Below is a small trained network, with its code and all its weights. Each question gives an input and a class and asks what happens when units are switched off, that is, made to give their printed mean instead of their output.

import numpy as np


def w(rows, s, z=0):
    codes = np.array(rows[::2]) - 128.0
    scale = np.full(codes.shape[1], s)
    scale[-1] = z or s
    return codes * scale


def f(y):
    return np.maximum(y, 0)


def log_softmax(a):
    a = a - a.max(-1, keepdims=True)
    return a - np.log(np.exp(a).sum(-1, keepdims=True))


def net(x, mask):
    res = np.array(x, float).reshape(1, 7) / 4 @ E
    y = f(res @ A[0][:, :-1].T + A[0][:, -1])
    res = res + np.where(mask, y, B[0][:, -1]) @ B[0][:, :-1]
    return log_softmax(res[-1] @ U[:, :-1].T + U[:, -1])


A, B = {}, {}
E = w([
[79,199,212,123,228,95,126],'x0',
[127,128,124,124,130,131,129],'x1',
[128,126,125,128,128,128,129],'x2',
[140,167,54,200,181,222,61],'x3',
[206,37,156,61,210,184,104],'x4',
[82,104,198,144,92,254,151],'x5',
[233,203,130,136,137,166,230],'x6',
],0.0072)
A[0] = w([
[87,152,96,197,101,122,178,196],'N0',
[210,48,120,46,201,164,124,89],'N1',
[81,207,94,147,57,87,132,8],'N2',
[191,67,165,108,201,129,115,38],'N3',
[130,155,56,213,156,196,60,116],'N4',
[30,207,139,139,17,71,168,63],'N5',
[104,132,221,150,133,207,120,192],'N6',
[141,65,226,39,83,58,196,40],'N7',
[50,75,140,88,154,109,19,64],'N8',
[95,96,199,38,53,52,214,87],'N9',
[168,82,35,130,81,95,125,164],'N10',
[166,211,89,88,166,38,94,205],'N11',
[59,134,192,154,68,218,151,253],'N12',
[48,76,125,95,143,104,81,89],'N13',
[42,224,255,129,241,89,131,141],'N14',
[56,71,120,179,121,99,48,41],'N15',
[125,160,116,206,12,100,152,82],'N16',
[222,181,88,153,139,153,245,101],'N17',
[231,208,141,119,143,141,239,25],'N18',
[149,123,98,120,168,46,56,189],'N19',
[165,152,67,180,183,197,73,33],'N20',
[65,84,217,106,61,215,93,121],'N21',
[163,117,79,76,140,54,61,144],'N22',
[213,29,152,50,180,178,82,95],'N23',
[134,64,101,62,23,114,180,126],'N24',
[170,79,74,164,14,191,148,196],'N25',
[40,75,119,94,123,85,18,45],'N26',
[115,132,68,208,185,179,75,67],'N27',
[13,87,152,149,157,95,51,72],'N28',
[159,66,122,30,134,164,120,99],'N29',
[190,35,172,46,189,130,126,63],'N30',
[175,226,179,114,181,136,170,118],'N31',
],0.0065,0.005)
B[0] = w([
[81,127,108,119,153,143,107,204],'N0',
[78,185,114,143,117,170,120,204],'N1',
[67,173,92,156,136,176,126,162],'N2',
[66,189,116,141,102,161,107,163],'N3',
[180,141,217,191,170,48,120,207],'N4',
[87,171,106,159,145,162,108,205],'N5',
[133,100,76,101,163,114,194,211],'N6',
[162,156,170,216,164,94,114,197],'N7',
[155,114,127,166,47,192,153,180],'N8',
[173,145,186,212,179,78,110,210],'N9',
[129,80,117,99,165,138,106,203],'N10',
[127,104,80,110,174,133,185,224],'N11',
[138,110,73,108,183,108,170,255],'N12',
[170,108,148,174,60,171,147,170],'N13',
[167,55,76,81,150,152,1,243],'N14',
[136,129,144,149,80,160,147,167],'N15',
[79,178,93,128,132,179,81,186],'N16',
[159,106,119,147,62,181,122,213],'N17',
[164,110,132,173,43,187,146,193],'N18',
[128,112,85,102,146,133,198,202],'N19',
[148,149,182,191,138,90,128,177],'N20',
[137,125,95,115,170,116,201,209],'N21',
[120,124,87,139,153,109,184,189],'N22',
[66,190,103,138,134,168,112,213],'N23',
[151,106,135,148,159,84,79,200],'N24',
[142,87,114,74,166,122,69,247],'N25',
[159,120,135,168,69,169,161,181],'N26',
[168,151,200,197,156,67,136,180],'N27',
[154,114,117,147,73,169,150,185],'N28',
[79,166,119,141,150,149,101,180],'N29',
[75,181,112,170,124,169,110,190],'N30',
[153,78,103,112,59,174,113,192],'N31',
],0.008,0.0077)
U = w([
[57,220,116,147,122,154,99,64],'0',
[176,103,143,156,16,154,162,78],'1',
[170,152,208,187,172,73,118,75],'2',
[132,116,126,111,139,124,140,245],'3',
[152,72,114,89,146,128,37,96],'4',
[127,115,92,107,177,117,246,68],'5',
[129,131,135,115,132,122,140,241],'6',
[119,154,174,60,103,96,148,112],'7',
],0.013,0.011)

Each question gives the input, the list of numbers given to net, and the class t.
The units are the neurons (one row each of A and B). Each row of codes is followed by its name. A weight is (code - 128) times the scale printed after its matrix; where a second scale follows, it is the last column's (A, B and U).
mask holds one flag per neuron, in row order. A switched-off neuron (its flag False) gives its mean, the last column of its row in B, instead of its output. The means were averaged over made-up inputs and are rounded, as every weight is.
A unit's drop is (log p(t) with every unit on - log p(t) with that unit switched off) / (log p(t) with every unit on - log p(t) with every unit switched off).
The circuit of an input: a set's keep is (log p(t) with only the set's units on - log p(t) with every unit switched off) / (log p(t) with every unit on - log p(t) with every unit switched off). Starting from the 12 units with the biggest drops (on a tie, the unit counted first), units are removed one at a time, each time the one whose removal leaves the highest keep (on an exact tie, the one counted first), for as long as the keep stays at least 0.8.
circuit, biggest first: the units of the circuit, biggest drop first
most important unit: the unit with the biggest drop
k most important neurons: the k neurons with the biggest drops, biggest first
drop when u is switched off: that unit's drop, to one decimal
input [-6,2,-3,8,7,-2,3], class 2: most important unit -> N4
input [-1,3,-6,6,0,-5,-6], class 1: 2 most important neurons -> (N8; N26)
input [3,-7,1,3,-2,-8,-2], class 5: circuit, biggest first -> (N11; N19)
input [-2,-4,0,6,2,7,1], class 5: circuit, biggest first -> (N6; N12)
input [0,6,-7,-3,-3,8,1], class 5: circuit, biggest first -> (N12; N21)
input [-4,-6,-1,8,5,-6,-3], class 2: 3 most important neurons -> (N4; N27; N20)
input [6,1,-3,2,2,7,-2], class 5: 4 most important neurons -> (N6; N21; N12; N25)
input [-7,-4,-2,7,-4,7,-5], class 2: 2 most important neurons -> (N4; N27)
input [-3,5,-6,-8,6,-6,6], class 2: 2 most important neurons -> (N7; N9)
input [-7,6,-2,-1,-5,4,1], class 4: 2 most important neurons -> (N25; N24)
input [-4,-6,-3,-6,2,5,-2], class 2: circuit, biggest first -> (N9; N7)
input [6,-8,6,-3,5,-8,1], class 5: 2 most important neurons -> (N11; N19)
input [1,-7,2,7,-5,2,7], class 1: circuit, biggest first -> (N17; N18)
input [-3,-3,3,6,8,6,5], class 0: most important neuron -> (N23)
input [-3,5,-7,5,3,8,-2], class 5: circuit, biggest first -> (N21; N6)
input [4,-4,1,4,5,-5,4], class 0: circuit, biggest first -> (N1; N3)
input [-6,4,4,-3,-4,-7,8], class 1: 3 most important neurons -> (N18; N17; N12)
input [3,1,7,4,1,8,4], class 5: 2 most important neurons -> (N6; N12)
input [1,-2,1,-4,-1,-8,0], class 5: 3 most important neurons -> (N11; N19; N22)
input [0,-4,-6,-5,-1,-1,7], class 1: most important unit -> N18
input [6,4,-2,-7,1,-4,-1], class 2: 3 most important neurons -> (N9; N7; N25)
input [4,-6,1,-4,7,6,2], class 0: circuit, biggest first -> (N30; N23)
input [5,-8,-3,-4,-8,-8,4], class 0: 3 most important neurons -> (N5; N2; N16)
input [7,5,2,6,-1,0,-4], class 4: 3 most important neurons -> (N14; N9; N7)
input [-2,-2,4,8,-1,8,-1], class 2: 2 most important neurons -> (N4; N27)
input [-1,-5,-8,-6,-7,-6,8], class 1: drop when N18 is switched off -> 1.3
input [-8,-8,7,4,0,6,-2], class 4: most important unit -> N25
input [3,-1,-7,-3,-4,-3,8], class 1: drop when N18 is switched off -> 0.2
input [-5,6,0,0,6,8,6], class 5: drop when N14 is switched off -> 0.5
